In the rows, zero is written as 128.
Facts:
γ(brizo, gugras); γ(toska, selikam); γ(gregin, tizek); γ(diskugom, bato); γ(betruk, stabrus); γ(giklas, brugre)
γ(futrefem, klosabo); γ(dralo, diskugom); γ(fufo, demam); γ(klosabo, metan); γ(vano, zitodan); γ(grukun, vefo)
γ(kadas, povem); γ(dililil, grefla); γ(brevur, drofa); γ(pedral, drigrum); γ(stabrus, tabi); γ(grisek, gelin)
γ(flibris, plunek); γ(rusto, fofir); γ(dreflil, futrefem); γ(drisar, breskon); γ(netram, rodrus); γ(zasker, vadidrok)
γ(trudum, grefu); γ(trisko, gredor); γ(giklom, skivum); γ(griso, kipon); γ(metan, delor); γ(plunek, skope)
γ(pivuple, nestun); γ(grenir, grobe); γ(grilus, trudrul); γ(gita, dege); γ(nabak, daflidol); γ(poklima, betruk)
γ(pagreska, zoskeku); γ(besta, stobom); γ(tedren, fupe); γ(grefu, dreflil); γ(flolun, giklom); γ(gelin, zasker)
γ(vadidrok, drisar); γ(brafla, vano); γ(gaskur, brogris); γ(kipon, brevur); γ(brogris, flibris); γ(bato, listi)
γ(zitodan, garu); γ(vopli, klopal); γ(grobris, zovi); γ(klaron, butrel); γ(lakla, teril); γ(moto, vufa)
γ(rofluku, puzen); γ(vufa, flusi); γ(selikam, velebo); γ(paklo, dinul); γ(grukli, dridrok); γ(garu, stelifu)
γ(tubra, grobris); γ(nestun, breplun); γ(doste, poklima); γ(dridak, brafla); γ(flanik, tolel); γ(stukis, flolun)
γ(zipo, paklo); γ(bizostol, grukun); γ(kagris, zera); γ(teril, grukli); γ(goklo, pagreska); γ(kefor, zipo)
γ(stisu, pepli); γ(flodrese, kefor); γ(nedre, grova); γ(libor, lakla); γ(povem, reva); γ(tapobes, flanik)
γ(fofir, brizo); γ(trudrul, vopli); γ(zera, dratror); γ(putru, besta); γ(klapluskal, libor); γ(pepli, kluplo)
γ(pledre, foplu); γ(stelifu, klapluskal); γ(tabi, sive); γ(kiklofla, goklo); γ(tozek, stapunem); γ(fledres, brodus)
γ(velebo, flodrese); γ(zafulor, toska); γ(stuki, gita); γ(brodus, zafulor); γ(delor, galis); γ(skivum, klaron)
γ(galis, trami); γ(grobe, rusto); γ(stapunem, pudras); γ(dridrok, pedral); γ(skope, pledre); γ(reva, dililil)
γ(klopal, kadas); γ(butrel, tubra); γ(kozuve, stisu); γ(tafla, donak); γ(gugras, tafla); γ(foplu, klutra)
γ(pudras, vigostan); γ(demam, brigrim); γ(zovi, doste); γ(flusi, tozek); γ(ligravak, trudum); γ(tizek, stukis)
γ(listi, kozuve); γ(breskon, grenir); γ(trami, dridak); γ(puzen, satrekos); γ(dratror, gribel); γ(filu, nabak)
γ(donak, grilus); γ(drofa, fufo); γ(gribel, gaskur); γ(skostu, dralo); γ(drepaskon, skostu); γ(brugre, dromin)
γ(trakles, nedre); γ(klutra, gregin); γ(fupe, stuki); γ(dege, putru); γ(rodrus, trisko); γ(brigrim, kiklofla)
γ(grefla, bizostol); γ(kluplo, giklas); γ(stobom, netram); γ(drigrum, filu); γ(breplun, plagir); γ(grova, rofluku)
γ(vefo, tedren); γ(zoskeku, kagris); γ(groski, drepaskon); γ(vigostan, fledres); γ(fodem, moto); γ(satrekos, pivuple)
ψ(brizo, 875); ψ(toska, 875); ψ(gregin, 712); ψ(diskugom, 712); ψ(betruk, 875); ψ(giklas, 875)
ψ(futrefem, 875); ψ(dralo, 875); ψ(fufo, 712); ψ(klosabo, 875); ψ(vano, 875); ψ(grukun, 875)
ψ(kadas, 712); ψ(dililil, 712); ψ(brevur, 875); ψ(pedral, 712); ψ(stabrus, 875); ψ(grisek, 875)
ψ(dromin, 712); ψ(flibris, 875); ψ(rusto, 875); ψ(dreflil, 875); ψ(drisar, 875); ψ(netram, 712)
ψ(zasker, 875); ψ(trudum, 712); ψ(trisko, 875); ψ(giklom, 875); ψ(griso, 712); ψ(metan, 712)
ψ(plunek, 712); ψ(pivuple, 712); ψ(grenir, 712); ψ(dinul, 875); ψ(grilus, 712); ψ(gita, 712)
ψ(nabak, 875); ψ(poklima, 875); ψ(pagreska, 712); ψ(besta, 712); ψ(tedren, 875); ψ(grefu, 875)
ψ(flolun, 875); ψ(gelin, 875); ψ(vadidrok, 875); ψ(brafla, 875); ψ(gaskur, 875); ψ(kipon, 712)
ψ(brogris, 712); ψ(bato, 875); ψ(plagir, 875); ψ(zitodan, 712); ψ(vopli, 875); ψ(grobris, 875)
ψ(klaron, 875); ψ(lakla, 875); ψ(moto, 875); ψ(rofluku, 875); ψ(vufa, 875); ψ(selikam, 712)
ψ(paklo, 875); ψ(grukli, 875); ψ(garu, 875); ψ(tubra, 712); ψ(nestun, 712); ψ(doste, 875)
ψ(dridak, 712); ψ(flanik, 712); ψ(stukis, 875); ψ(tolel, 875); ψ(zipo, 875); ψ(bizostol, 875)
ψ(kagris, 875); ψ(teril, 875); ψ(goklo, 875); ψ(kefor, 712); ψ(stisu, 875); ψ(flodrese, 875)
ψ(nedre, 712); ψ(futril, 875); ψ(libor, 875); ψ(povem, 875); ψ(tapobes, 712); ψ(fofir, 875)
ψ(sive, 875); ψ(trudrul, 875); ψ(zera, 875); ψ(putru, 712); ψ(zaklar, 875); ψ(subro, 875)
ψ(klapluskal, 712); ψ(pepli, 712); ψ(pledre, 875); ψ(stelifu, 875); ψ(tabi, 875); ψ(kiklofla, 712)
ψ(tozek, 712); ψ(fledres, 712); ψ(velebo, 712); ψ(zafulor, 712); ψ(gredor, 875); ψ(stuki, 875)
ψ(brodus, 875); ψ(delor, 712); ψ(skivum, 712); ψ(galis, 875); ψ(grobe, 712); ψ(stapunem, 712)
ψ(dridrok, 875); ψ(skope, 875); ψ(reva, 712); ψ(klopal, 875); ψ(butrel, 875); ψ(votralo, 875)
ψ(kozuve, 712); ψ(tafla, 875); ψ(damim, 875); ψ(gugras, 712); ψ(foplu, 875); ψ(pudras, 875)
ψ(demam, 875); ψ(zovi, 875); ψ(flusi, 875); ψ(ligravak, 875); ψ(tizek, 875); ψ(listi, 712)
ψ(breskon, 875); ψ(trami, 875); ψ(puzen, 875); ψ(dratror, 875); ψ(filu, 875); ψ(donak, 712)
ψ(drofa, 712); ψ(gribel, 875); ψ(daflidol, 875); ψ(skostu, 875); ψ(drepaskon, 875); ψ(brugre, 875)
ψ(trakles, 875); ψ(klutra, 712); ψ(fupe, 875); ψ(dege, 875); ψ(rodrus, 875); ψ(brigrim, 712)
ψ(grefla, 875); ψ(kluplo, 712); ψ(stobom, 875); ψ(drigrum, 712); ψ(tostire, 875); ψ(breplun, 875)
ψ(grova, 875); ψ(vefo, 875); ψ(zoskeku, 875); ψ(groski, 875); ψ(vigostan, 875); ψ(fodem, 712)
ψ(satrekos, 875); ψ(tregralir, 875)

Known rows:
puzen: [ 76 115 120 133 158 126 109 111  84  62 123 106 151 128 180 113 102  67
 103 115 112 100 125 163 107 120 108 111 127 131 119 129 143 143 152 146
 166 125 116 157 124 101]
nabak: [ 92  86 120 120 174 106 152  86  84 107 133 106 135 133 150 129 132 100
 105 113 145 134 132 172 139 139 120 120 146 118 137 143 133 118 162 151
 117 152 143 108  99 117]
pepli: [214 211 116 199  65 145  65 165 185 188 138 169  65 128  59 135 113 199
 180 163 138 137 126  92 106 125  98  85 130 119  98 125  98 127  85 131
 132  89 124 109 136 139]
vufa: [ 87 103 111 100 159 115 153 122  79 100 172 135 149 108 136  94 174  99
  90 109  79 138 106 168 145 136 117 148 130 105 143 134 148 134 153 139
 107 147 137 144 143 150]
gregin: [204 168 109 180  57 196  69 184 206 196 124 166 117 163  74 115 108 172
 158 170 152 124 156  65 100 116 131 124 131 132 105  74 124  81  99 105
 106  88 127 106 144 170]
drigrum: [228 147 100 207 100 192  55 129 153 210 124 157  75 158  84 128 101 186
 157 159 171 153 156  93  98 105 132  98 141 127 126 126 100  97  98 136
 100  59 144  77 132 149]
stuki: [108 121 141 104 135  60 172 115  86 100 115 112 127 113 157 131 131 107
 100  86 135 125 149 156 159 133 142 175 147 128 139 120 140 145 183 133
 141 169 117 142 142  91]
donak: [225 147 142 184  56 185  98 150 183 210 115 167  93 137  88 129  90 194
 184 152 143 140 117  77  69 104 140 148 126 138 125 128 120 103  66 128
 128  47 138 145 151 148]
tregralir: [ 83 107 133 100 155  99 158 112 104  95 131 109 146 121 151 128 135  99
 109 114 121 123 122 155 141 139 123 131 130 125 131 136 137 136 151 135
 133 157 127 136 117 117]
teril: [ 95  80 115 128 182 110 150  80  83 111 135 106 145 137 159 125 130 106
 107 112 151 139 138 178 145 138 125 116 142 114 139 150 127 116 153 149
 109 156 144 101  93 119]
rusto: [ 82  90 152  76 133 105 193  92 120  97 109 110 129 122 158 137 149 121
 130 110 113 122 105 166 109 136 138 127 107 127 136 139 146  98 131 147
 136 135 145 172 116 109]
zafulor: [188 164 127 170  84 186  59 166 171 226 167 177  73 125  72 126  89 175
 139 163 119 146 128  57 112  90 152  92 136 125 117 120 103 125  87 110
 106  48 137  97 180 180]
delor: [216 172 105 192  82 187  56 164 186 188 126 170 130 135 115 118 118 206
 179 153 138 144 154  78 126  91 160  98  89 132 124 134  82 130  35  89
 113  93 116 110 150 149]
fupe: [109 117 143 107 136  64 173 116  87 102 120 113 132 112 157 130 126 105
 103  86 136 126 144 156 156 133 139 181 149 128 139 120 141 146 180 134
 143 167 117 144 140  95]
kadas: [234 149 142 204  60 175  94 163 174 215 128 170 107 132  86 127  70 183
 181 146 154 144 123  73  79 105 135 181 145 138 128 129 121 129  78 126
 130  59 128 137 155 147]
tolel: [ 82 108 134 101 156 101 158 112 102  93 131 108 144 120 150 129 138 100
 109 113 120 123 122 155 143 138 123 129 131 124 132 135 137 135 151 136
 135 156 129 136 116 116]
bato: [ 80 149 133 117 143  60 164 118 117  87 147 118 125 106 125 136 140 115
 128 117 116 122 105 176 148 164  85 105 139 108 109 145 129 148 149 151
 146 182 125 137  98 111]
pledre: [ 70 111 125  95 136 104 160 133 145  99 132 121 176 152 148 114 134  89
 100 115 129 105 130 150 142 159 127 148 140 122 115  94 157 109 163 122
 112 168 127 132  99 139]

Rows:
No name comes twice in this set of rows, the named rows included.
[108 110 147 115 137  71 179 118  90 107 126 115 144 111 157 129 114 101
 109  89 137 127 135 155 149 136 136 193 155 130 138 127 144 152 172 137
 142 165 118 150 134 100]  vefo
[ 74 117 126  91 141  98 155 128 150  99 126 118 171 156 151 116 138  92
  97 107 126 106 120 149 144 164 131 151 142 127 119 101 159 121 161 124
 109 154 126 130  95 137]  flibris
[ 85 123 127  78 160 102 146 118 137  91 111 106 161 150 150 134 154  92
  97 106 120 114 103 140 146 166 131 153 136 141 134 125 154 149 156 125
 112 135 123 124  89 129]  zera
[214 151 120 174  79 221  76 176 161 178 117 144  97 130  53 135 127 167
 174 200 152 138 161  49  97  98 113 119 117 141 122  97 107  94  91 105
 135 109 125 107 159 152]  tubra
[108 104 151 117 138  72 183 119  91 109 128 116 150 110 156 127 107 100
 112  90 136 129 128 155 146 136 131 196 159 130 139 132 144 154 168 138
 143 164 120 150 133 102]  grukun
[ 73  96 131  96 142 119 169 134 126  92 133 110 175 135 136 118 140  85
 111 134 132 113 140 143 141 148 116 143 134 122 119  97 150 102 163 122
 127 190 127 133 112 136]  stukis
[103 129 132  90 137  63 161 110  88  92 109 108 114 117 158 134 151 110
  95  86 128 123 157 158 165 130 148 145 134 127 136 113 134 134 187 131
 139 169 116 137 144  89]  stobom
[103  86 161 124 140  89 189 119  99 116 138 118 167 109 155 126  96  98
 125 100 133 129 108 153 125 141 123 205 156 128 138 146 149 150 147 144
 143 153 129 161 121 113]  povem
[ 98  82 162 116 137  98 194 113 109 114 135 118 165 113 154 128 100 101
 131 106 129 129  97 158 116 141 123 192 146 127 139 149 152 139 134 145
 141 146 134 166 115 117]  vopli
[222 169  90 184  77 199  56 169 149 200 156 184  89 132  70  96 146 185
 146 156 103 151 128  87 102 102 130 130 122 116 132 114 118 116  88 119
  97  57 134 119 177 178]  fodem
[ 82 122 127  80 158 101 148 119 139  93 115 108 164 153 152 128 150  94
  96 104 121 110 105 142 145 166 131 154 137 137 131 119 156 143 158 125
 112 139 124 124  92 131]  dratror
[ 92 123 128  75 170 107 143 115 127  86 108  97 154 147 146 138 161  94
  97 107 118 116  97 137 145 166 128 156 131 146 140 137 153 159 155 126
 117 129 123 122  91 123]  zoskeku
[220 164 100 197  90 190  55 156 178 194 126 166 125 143 113 118 113 207
 176 152 149 148 159  82 125  95 155  98  96 129 127 135  82 124  44  97
 107  90 122 102 144 150]  dridak
[ 99 120 134  75 180 112 145 107 101  80 106  91 141 128 140 147 168  94
 105 115 115 125  99 135 145 152 121 152 124 146 150 155 142 170 149 129
 131 132 122 122 101 113]  brevur
[ 74  93 134  95 146 127 170 135 113  87 131 105 170 126 129 125 145  84
 115 142 132 116 142 139 139 143 110 142 128 125 123 103 145 104 159 123
 135 195 127 134 115 129]  giklom

The same nodes again, as new rows of numbers:
Known rows:
gugras: [ 98 111  71 118  58 156  83  48 109 134 121 128 119]
kipon: [ 83 128  84 124  56 178 106  88 135 127 111 111 168]
zasker: [171 140 149 127 142 114  97 106 130 118 171 147  84]
futrefem: [153 174 177 104 159  92  98 114 118 124 143 119 151]
votralo: [168 143 157 129 141 116 114 124 131 129 163 144 124]
damim: [167 144 157 131 141 115 114 123 131 128 163 143 124]
donak: [ 98 112  74 117  57 156  86  51 106 143 119 127 121]
plunek: [ 78 128  76 103  58 179 118  89 116 119 133 123 184]
klopal: [173 138 156 120 127 113 105 109 116 158 170 145  78]
rofluku: [208 164 145 168 127 132 107 125 140 108 148 127 139]
sive: [178 142 146 125 145 112 120 119 115 121 171 153 146]
vefo: [177 142 167 127 119 115 123 129 110 188 157 138 115]
kadas: [100 112  80 117  50 157  98  62 100 166 115 123 139]
brizo: [174 139 148 121 136 112  91  99 125 127 176 148  61]
drepaskon: [172 114 148 116 156 113 104 146 140 129 146 148 130]
gaskur: [148 158 156 109 131 141 123 145 142 116 183 137 117]
brodus: [150 127 161 155 137  68 128 108 154 126 175 131 130]
flodrese: [154 128 159 150 138  77 127 110 150 126 173 132 127]

Rows:
No name comes twice in this set of rows, the named rows included.
[ 83 140  93 107  77 140  92  68 106 128  94 101 201]  trudum
[145 158 182 144 164 135 113 108 128 128 143 172 132]  stelifu
[146 174 182 115 164 104 102 109 119 124 140 134 149]  trami
[ 98  90  73 115  77 155  98  94 123 133  93 128 188]  dromin
[145 168 182 123 166 114 104 108 121 126 141 147 142]  brafla
[102 113  84 119  47 159 103  67  98 176 111 120 147]  reva
[ 86 125  68 102  65 169 119  82 103 116 136 130 198]  klutra
[176 143 164 133 128 118 125 133 118 169 155 137 133]  rodrus
[101 113  86 120  47 158 106  70  97 179 110 120 153]  dililil
[156 152 148 104 138 130 127 136 123 114 189 148 133]  pledre
[148 175 182 111 164 100  99 109 118 123 141 129 151]  galis
[145 167 183 128 165 119 105 109 123 126 141 152 141]  vano
[128 134  69 159  54 172 100  75 124 116  97 108 192]  nedre
[132 137  67 162  53 174  99  74 126 113  95 108 194]  nestun
[178 143 169 132 120 118 127 135 111 186 154 136 131]  dege

